52; 126; 140; 55; 77
83; 110; 115; 85; 90
63; 122; 132; 67; 82
58; 125; 135; 61; 79
->
110; 115
122; 132

82; 97; 118; 83
115; 106; 97; 113
81; 85; 71; 102
107; 108; 84; 146
86; 93; 68; 122
->
106; 97
85; 71

86; 103; 84
114; 53; 112
49; 142; 105
->
53; 112
142; 105

127; 85; 155; 139
122; 85; 155; 140
76; 87; 143; 153
99; 84; 148; 146
101; 84; 149; 145
->
85; 155
87; 143

117; 77; 80; 146; 141
102; 105; 133; 102; 129
102; 104; 133; 104; 130
106; 86; 75; 151; 132
90; 118; 131; 105; 116
->
105; 133
104; 133

70; 71; 67; 65; 54
97; 87; 114; 117; 103
137; 135; 143; 143; 48
78; 80; 74; 73; 96
->
87; 114
135; 143
---
125; 97; 78
126; 102; 80
113; 149; 109
->
102; 80
149; 109

120; 151; 110
148; 104; 103
100; 115; 160
153; 109; 103
->
104; 103
115; 160

97; 94; 126; 53
112; 133; 130; 111
72; 97; 87; 111
72; 100; 80; 111
88; 74; 69; 54
->
133; 130
97; 87

115; 97; 77; 145
68; 86; 93; 59
120; 101; 83; 146
99; 114; 137; 65
69; 77; 68; 85
->
86; 93
101; 83

101; 110; 101; 123
132; 72; 53; 60
131; 111; 97; 92
->
72; 53
111; 97

91; 132; 67; 89
85; 132; 62; 100
116; 110; 98; 55
74; 104; 94; 159
->
132; 62
110; 98

112; 65; 101
101; 159; 103
89; 128; 107
97; 111; 108
->
159; 103
128; 107

145; 135; 146; 145; 143
135; 77; 136; 135; 134
109; 70; 112; 107; 120
->
77; 136
70; 112

80; 52; 50; 136
74; 93; 81; 106
155; 148; 135; 44
->
93; 81
148; 135
---
98; 129; 125; 97; 91; 105
84; 94; 67; 85; 99; 86
83; 75; 49; 64; 113; 99
77; 85; 114; 111; 113; 85
102; 67; 106; 130; 103; 94
115; 85; 95; 107; 89; 102
119; 106; 126; 113; 91; 135
96; 98; 80; 59; 81; 92
131; 102; 88; 79; 98; 97
133; 114; 117; 100; 100; 104
->
83; 75; 49; 64; 113; 99
84; 94; 67; 85; 99; 86
96; 98; 80; 59; 81; 92
131; 102; 88; 79; 98; 97
115; 85; 95; 107; 89; 102
102; 67; 106; 130; 103; 94
77; 85; 114; 111; 113; 85
133; 114; 117; 100; 100; 104
98; 129; 125; 97; 91; 105
119; 106; 126; 113; 91; 135

110; 74; 117; 114; 97
106; 62; 114; 123; 114
105; 131; 91; 61; 110
133; 150; 107; 156; 93
127; 125; 123; 113; 105
->
105; 131; 91; 61; 110
133; 150; 107; 156; 93
106; 62; 114; 123; 114
110; 74; 117; 114; 97
127; 125; 123; 113; 105

94; 114; 88; 154; 94; 144; 89; 112; 128; 81; 60; 92
76; 94; 74; 67; 76; 100; 95; 92; 78; 74; 128; 80
->
76; 94; 74; 67; 76; 100; 95; 92; 78; 74; 128; 80
94; 114; 88; 154; 94; 144; 89; 112; 128; 81; 60; 92

77; 119; 118; 80; 76; 64; 162; 140; 62
123; 98; 65; 108; 109; 105; 66; 75; 151
65; 88; 128; 122; 126; 138; 79; 108; 47
->
123; 98; 65; 108; 109; 105; 66; 75; 151
77; 119; 118; 80; 76; 64; 162; 140; 62
65; 88; 128; 122; 126; 138; 79; 108; 47

114; 99; 122
151; 160; 116
92; 75; 115
66; 86; 101
113; 76; 66
118; 148; 90
95; 76; 144
->
113; 76; 66
118; 148; 90
66; 86; 101
92; 75; 115
151; 160; 116
114; 99; 122
95; 76; 144

88; 118; 80; 82; 97; 116; 99; 89; 100; 115; 98; 108; 103; 111; 115
106; 96; 111; 111; 97; 81; 93; 114; 104; 98; 84; 97; 96; 105; 99
86; 121; 100; 95; 105; 117; 81; 76; 111; 101; 101; 106; 91; 105; 100
113; 119; 99; 95; 105; 111; 102; 111; 97; 95; 110; 102; 98; 101; 90
84; 88; 91; 74; 101; 87; 79; 111; 89; 100; 102; 46; 97; 96; 91
80; 94; 98; 103; 106; 112; 106; 81; 102; 104; 104; 90; 107; 101; 100
->
88; 118; 80; 82; 97; 116; 99; 89; 100; 115; 98; 108; 103; 111; 115
84; 88; 91; 74; 101; 87; 79; 111; 89; 100; 102; 46; 97; 96; 91
80; 94; 98; 103; 106; 112; 106; 81; 102; 104; 104; 90; 107; 101; 100
113; 119; 99; 95; 105; 111; 102; 111; 97; 95; 110; 102; 98; 101; 90
86; 121; 100; 95; 105; 117; 81; 76; 111; 101; 101; 106; 91; 105; 100
106; 96; 111; 111; 97; 81; 93; 114; 104; 98; 84; 97; 96; 105; 99
